Here is a tiny trained network, its code and every weight. The questions are about switching its units off for an input and a target symbol, where a switched-off unit gives its printed mean instead of its output.

import numpy as np


def w(rows, s, z=0):
    codes = np.array(rows[::2]) - 128.0
    scale = np.full(codes.shape[1], s)
    scale[-1] = z or s
    return codes * scale


def f(y):
    return y / 2 * (1 + np.tanh(0.7978845608 * (y + 0.044715 * y**3)))


def softmax(a):
    e = np.exp(a - a.max(-1, keepdims=True))
    return e / e.sum(-1, keepdims=True)


def log_softmax(a):
    a = a - a.max(-1, keepdims=True)
    return a - np.log(np.exp(a).sum(-1, keepdims=True))


def net(x, mask):
    ids = ['βδζθστψω'.index(c) for c in x.split()]
    T = len(ids)
    res = E[ids] + P[:T]
    u = 0
    for l in range(3):
        r = res
        for j in range(2):
            rows = slice(3 * j, 3 * j + 3)
            q, k, v = (r @ M[l][rows].T for M in (Q, K, V))
            z = softmax(np.where(np.tri(T) > 0, q @ k.T / 3**0.5, -1e9)) @ v
            o = O[l][rows]
            res = res + np.where(mask[u + j], z, o[:, -1]) @ o[:, :-1]
        u += 2
        y = f(res @ A[l][:, :-1].T + A[l][:, -1])
        res = res + np.where(mask[u : u + 8], y, B[l][:, -1]) @ B[l][:, :-1]
        u += 8
    return log_softmax(res[-1] @ U[:, :-1].T + U[:, -1])


Q, K, V, O, A, B = {}, {}, {}, {}, {}, {}
E = w([
[191,154,118,166,219,183,168,64,106],'β',
[135,65,9,153,104,179,107,105,190],'δ',
[170,153,119,145,84,131,116,123,162],'ζ',
[110,147,126,143,76,158,116,173,151],'θ',
[106,100,158,174,135,131,235,129,109],'σ',
[73,112,121,140,120,138,121,59,194],'τ',
[190,10,103,98,244,88,161,146,177],'ψ',
[152,72,209,38,156,73,172,53,104],'ω',
],0.012)
P = w([
[146,134,90,43,58,127,185,119,94],'0',
[91,82,98,165,100,103,60,132,69],'1',
[153,103,129,122,106,174,139,132,213],'2',
[132,133,136,208,155,93,123,95,167],'3',
[76,55,174,111,152,115,49,116,55],'4',
[148,104,216,93,137,202,126,143,254],'5',
[118,113,233,181,139,63,96,133,166],'6',
],0.0098)
Q[0] = w([
[199,131,170,155,154,113,111,135,174],'L0H0',
[125,9,172,211,109,118,125,34,214],'L0H0',
[93,165,153,196,228,1,89,118,185],'L0H0',
[154,51,146,187,135,71,121,127,179],'L0H1',
[100,138,202,227,167,52,96,117,149],'L0H1',
[93,181,97,152,193,55,103,186,207],'L0H1',
],0.016)
K[0] = w([
[151,65,186,176,152,166,111,166,108],'L0H0',
[117,108,217,61,232,110,38,170,174],'L0H0',
[8,89,207,129,115,80,142,133,138],'L0H0',
[121,122,216,145,166,228,81,113,117],'L0H1',
[47,93,234,114,119,165,81,138,127],'L0H1',
[133,59,216,164,79,135,146,93,83],'L0H1',
],0.017)
V[0] = w([
[253,143,125,105,71,113,37,31,186],'L0H0',
[247,91,170,136,147,157,35,195,118],'L0H0',
[214,83,133,162,80,166,58,74,96],'L0H0',
[71,151,85,152,139,137,180,166,148],'L0H1',
[250,57,182,127,87,119,58,25,125],'L0H1',
[126,101,149,124,105,91,112,132,131],'L0H1',
],0.0063)
O[0] = w([
[79,235,140,45,182,14,117,186,147,146],'L0H0',
[93,202,151,64,174,166,122,253,131,253],'L0H0',
[72,196,76,109,136,82,144,203,123,144],'L0H0',
[175,91,124,112,100,169,125,125,126,111],'L0H1',
[103,244,125,118,189,43,129,149,114,223],'L0H1',
[93,107,107,138,88,121,127,107,117,148],'L0H1',
],0.0037,0.0032)
A[0] = w([
[103,151,153,160,215,158,82,118,100,85],'L0N0',
[232,135,68,73,128,140,216,182,20,72],'L0N1',
[122,83,133,178,92,222,21,195,75,129],'L0N2',
[104,103,163,193,123,79,42,54,1,48],'L0N3',
[74,39,124,182,172,194,81,122,110,74],'L0N4',
[89,151,164,95,55,107,192,17,68,4],'L0N5',
[68,183,117,187,169,168,74,181,83,77],'L0N6',
[52,65,106,7,99,144,164,184,72,135],'L0N7',
],0.0069,0.0033)
B[0] = w([
[187,99,118,111,70,168,29,158,141,157],'L0N0',
[190,21,62,92,103,134,86,202,37,170],'L0N1',
[154,155,142,141,213,10,250,109,95,195],'L0N2',
[87,107,115,91,66,175,81,252,77,166],'L0N3',
[142,216,176,85,115,55,78,210,144,211],'L0N4',
[172,225,112,254,128,64,42,24,198,145],'L0N5',
[232,59,38,227,130,160,128,30,247,111],'L0N6',
[137,124,174,213,8,103,69,138,103,251],'L0N7',
],0.006,0.0016)
Q[1] = w([
[145,92,150,63,110,202,199,140,176],'L1H0',
[138,161,144,55,135,174,190,91,202],'L1H0',
[127,143,160,169,176,86,137,128,189],'L1H0',
[141,188,162,255,192,129,135,68,186],'L1H1',
[136,109,109,103,62,210,144,209,117],'L1H1',
[74,93,96,155,101,97,73,150,12],'L1H1',
],0.022)
K[1] = w([
[194,109,143,123,205,171,70,128,128],'L1H0',
[138,155,154,120,228,152,97,147,102],'L1H0',
[107,119,153,140,143,113,145,187,132],'L1H0',
[41,66,223,160,161,173,90,123,117],'L1H1',
[142,139,7,141,174,138,143,173,99],'L1H1',
[142,91,79,106,25,133,144,78,88],'L1H1',
],0.022)
V[1] = w([
[153,129,125,159,151,155,101,84,138],'L1H0',
[118,123,108,139,118,129,136,151,128],'L1H0',
[64,130,129,65,115,13,152,193,193],'L1H0',
[172,182,125,161,148,148,143,122,116],'L1H1',
[190,254,103,205,114,124,110,165,190],'L1H1',
[54,107,119,101,90,115,161,157,149],'L1H1',
],0.0087)
O[1] = w([
[96,154,120,125,127,100,148,179,152,106],'L1H0',
[132,122,138,132,131,134,124,94,106,135],'L1H0',
[254,112,130,159,95,180,39,85,154,230],'L1H0',
[143,129,121,113,83,98,122,179,133,71],'L1H1',
[149,91,132,66,52,151,116,189,115,1],'L1H1',
[121,89,147,129,135,159,151,68,103,121],'L1H1',
],0.0069,0.0043)
A[1] = w([
[104,105,77,109,163,229,164,144,118,76],'L1N0',
[130,215,72,123,133,191,134,131,152,2],'L1N1',
[56,133,95,228,180,155,100,193,89,55],'L1N2',
[173,171,163,100,51,204,179,175,73,88],'L1N3',
[136,144,143,106,185,157,179,113,168,36],'L1N4',
[105,157,63,84,118,171,73,72,82,85],'L1N5',
[126,186,110,2,143,137,219,128,134,46],'L1N6',
[198,242,101,49,106,73,144,126,165,27],'L1N7',
],0.0089,0.004)
B[1] = w([
[80,134,126,131,74,39,168,183,167,127],'L1N0',
[123,181,73,116,184,12,150,130,235,92],'L1N1',
[183,214,140,1,155,31,88,106,133,231],'L1N2',
[217,239,139,126,134,64,94,154,161,155],'L1N3',
[126,130,142,128,78,13,175,170,184,253],'L1N4',
[94,104,129,124,85,63,222,202,166,97],'L1N5',
[30,178,180,75,208,144,224,110,137,160],'L1N6',
[109,121,39,121,223,41,192,49,143,134],'L1N7',
],0.0071,0.0015)
Q[2] = w([
[145,142,148,133,133,169,160,141,196],'L2H0',
[141,119,114,206,113,87,77,151,84],'L2H0',
[115,161,125,211,173,137,127,106,178],'L2H0',
[114,133,113,153,129,119,88,164,88],'L2H1',
[81,151,128,153,123,172,138,149,120],'L2H1',
[157,185,145,165,125,187,169,136,251],'L2H1',
],0.028)
K[2] = w([
[147,96,167,120,198,150,118,181,150],'L2H0',
[107,173,200,135,30,100,114,106,118],'L2H0',
[104,78,221,109,147,112,76,122,155],'L2H0',
[131,128,108,129,117,114,161,122,101],'L2H1',
[81,163,122,118,107,148,105,185,146],'L2H1',
[137,144,251,107,131,152,129,167,244],'L2H1',
],0.025)
V[2] = w([
[224,215,241,236,94,79,251,185,42],'L2H0',
[171,1,22,155,249,84,148,205,152],'L2H0',
[75,207,44,135,73,207,137,90,143],'L2H0',
[121,79,129,52,87,217,216,104,111],'L2H1',
[105,114,156,167,52,104,110,206,230],'L2H1',
[154,213,71,107,163,231,189,157,175],'L2H1',
],0.0084)
O[2] = w([
[122,104,97,2,195,218,173,89,170,119],'L2H0',
[157,132,228,143,46,104,203,123,173,248],'L2H0',
[54,39,123,109,146,94,73,148,91,25],'L2H0',
[140,118,108,119,122,76,147,103,119,119],'L2H1',
[84,123,156,143,64,127,154,97,36,141],'L2H1',
[143,57,127,42,83,87,109,99,93,134],'L2H1',
],0.0068,0.011)
A[2] = w([
[138,21,51,115,2,213,103,243,73,79],'L2N0',
[104,216,91,83,196,151,137,179,122,78],'L2N1',
[126,17,90,149,148,244,172,94,77,165],'L2N2',
[230,69,89,145,94,209,101,142,77,81],'L2N3',
[202,115,35,61,56,66,71,219,125,66],'L2N4',
[64,171,121,132,172,157,45,229,109,46],'L2N5',
[93,42,104,215,122,111,125,122,45,113],'L2N6',
[150,195,124,154,240,100,80,55,115,4],'L2N7',
],0.0095,0.0035)
B[2] = w([
[180,251,196,165,195,150,153,160,32,177],'L2N0',
[115,105,178,179,70,106,120,133,159,237],'L2N1',
[113,59,80,91,130,153,157,97,103,189],'L2N2',
[67,141,206,118,97,167,99,160,159,180],'L2N3',
[144,120,52,107,97,103,125,174,130,191],'L2N4',
[172,131,121,133,96,109,234,98,115,202],'L2N5',
[81,90,90,186,116,89,82,135,115,184],'L2N6',
[137,157,71,97,186,133,132,113,127,255],'L2N7',
],0.015,0.0064)
U = w([
[15,114,191,114,120,62,150,188,177,106],'β',
[142,104,129,193,93,112,144,182,95,1],'δ',
[168,80,92,107,55,132,64,201,162,125],'ζ',
[113,123,179,105,104,206,68,206,98,183],'θ',
[131,15,110,151,89,178,142,106,125,131],'σ',
[75,62,149,185,90,111,4,132,156,162],'τ',
[233,51,182,240,35,183,111,127,188,154],'ψ',
[127,148,127,157,176,140,82,98,163,147],'ω',
],0.0043,0.0058)

Each question gives the input, a string of symbols that net reads in full, and the target symbol t.
The units are the heads (3 rows each of Q, K, V and O) and the neurons (one row each of A and B). Each row of codes is followed by its name. A weight is (code - 128) times the scale printed after its matrix; where a second scale follows, it is the last column's (O, A, B and U).
mask holds one flag per unit, layer by layer, with each layer's heads first. A switched-off unit (its flag False) gives its mean, the last column of its rows in O or B, instead of its output. The means were averaged over made-up inputs and are rounded, as every weight is.
A unit's drop is (log p(t) with every unit on - log p(t) with that unit switched off) / (log p(t) with every unit on - log p(t) with every unit switched off).
The circuit of an input: a set's keep is (log p(t) with only the set's units on - log p(t) with every unit switched off) / (log p(t) with every unit on - log p(t) with every unit switched off). Starting from the 12 units with the biggest drops (on a tie, the unit counted first), units are removed one at a time, each time the one whose removal leaves the highest keep (on an exact tie, the one counted first), for as long as the keep stays at least 0.8.
units of the circuit, in order: the units of the circuit, biggest drop first
k most important neurons: the k neurons with the biggest drops, biggest first
k most important neurons of layer l: the k neurons of layer l with the biggest drops, biggest first
input ψ θ β ω θ τ, target β: units of the circuit, in order => [L1H0; L1N6]
input σ ψ ψ ψ δ, target β: 2 most important neurons => [L0N5; L2N1]
input θ θ ω θ θ, target σ: units of the circuit, in order => [L2H0; L2N2; L1N3; L2N5]
input ψ σ θ ω, target ω: most important neuron => [L2N7]
input θ σ β δ, target σ: 3 most important neurons => [L0N4; L2N2; L0N3]
input θ ζ β θ θ ζ, target β: units of the circuit, in order => [L1H0; L1N6]
input ζ ζ τ τ τ, target θ: units of the circuit, in order => [L0N3; L1H1; L2N0; L2H0]
input τ δ δ ζ, target ζ: units of the circuit, in order => [L1H1; L2N4]
input ψ τ θ θ, target τ: units of the circuit, in order => [L2H0; L2N6; L2H1]
input τ δ ψ δ θ, target δ: 2 most important neurons => [L0N5; L2N5]
input τ ω ψ β, target ω: units of the circuit, in order => [L2N7; L1H1]
input σ δ δ ψ σ, target β: 2 most important neurons of layer 0 => [L0N5; L0N1]
input ω τ τ ψ σ, target ψ: 2 most important neurons of layer 0 => [L0N5; L0N7]
input θ ψ θ ψ ζ, target σ: units of the circuit, in order => [L2H0; L2N2; L1N3; L0N7]
input τ ψ ψ σ τ, target δ: 3 most important neurons => [L0N5; L2N5; L2N0]
input ψ θ τ θ θ, target ω: 2 most important neurons => [L2N7; L0N1]
input ψ σ ψ ψ σ, target ω: most important neuron of layer 0 => [L0N1]
input ζ ψ ω ψ ψ, target θ: 2 most important neurons => [L1N7; L2N0]
input ψ τ ω ω β, target ω: 3 most important neurons => [L2N7; L0N1; L0N3]
input ζ ζ ζ θ ω, target θ: 3 most important neurons => [L0N3; L2N0; L1N3]
input δ β δ, target β: most important neuron of layer 0 => [L0N6]
input ζ ω δ, target δ: 3 most important neurons of layer 2 => [L2N0; L2N6; L2N4]
input σ β ψ β ψ, target β: 2 most important neurons of layer 0 => [L0N5; L0N1]
input ψ δ ω ζ ζ, target ω: 2 most important neurons => [L0N1; L2N7]
input τ δ τ σ ψ, target δ: 2 most important neurons => [L0N5; L2N5]
input σ δ θ, target θ: 2 most important neurons of layer 2 => [L2N0; L2N3]
input θ τ ζ β δ θ, target β: most important neuron => [L1N6]
input θ ψ ψ ζ σ θ θ, target σ: 2 most important neurons => [L2N2; L0N2]
input δ ω τ θ τ, target τ: 2 most important neurons => [L0N3; L2N6]
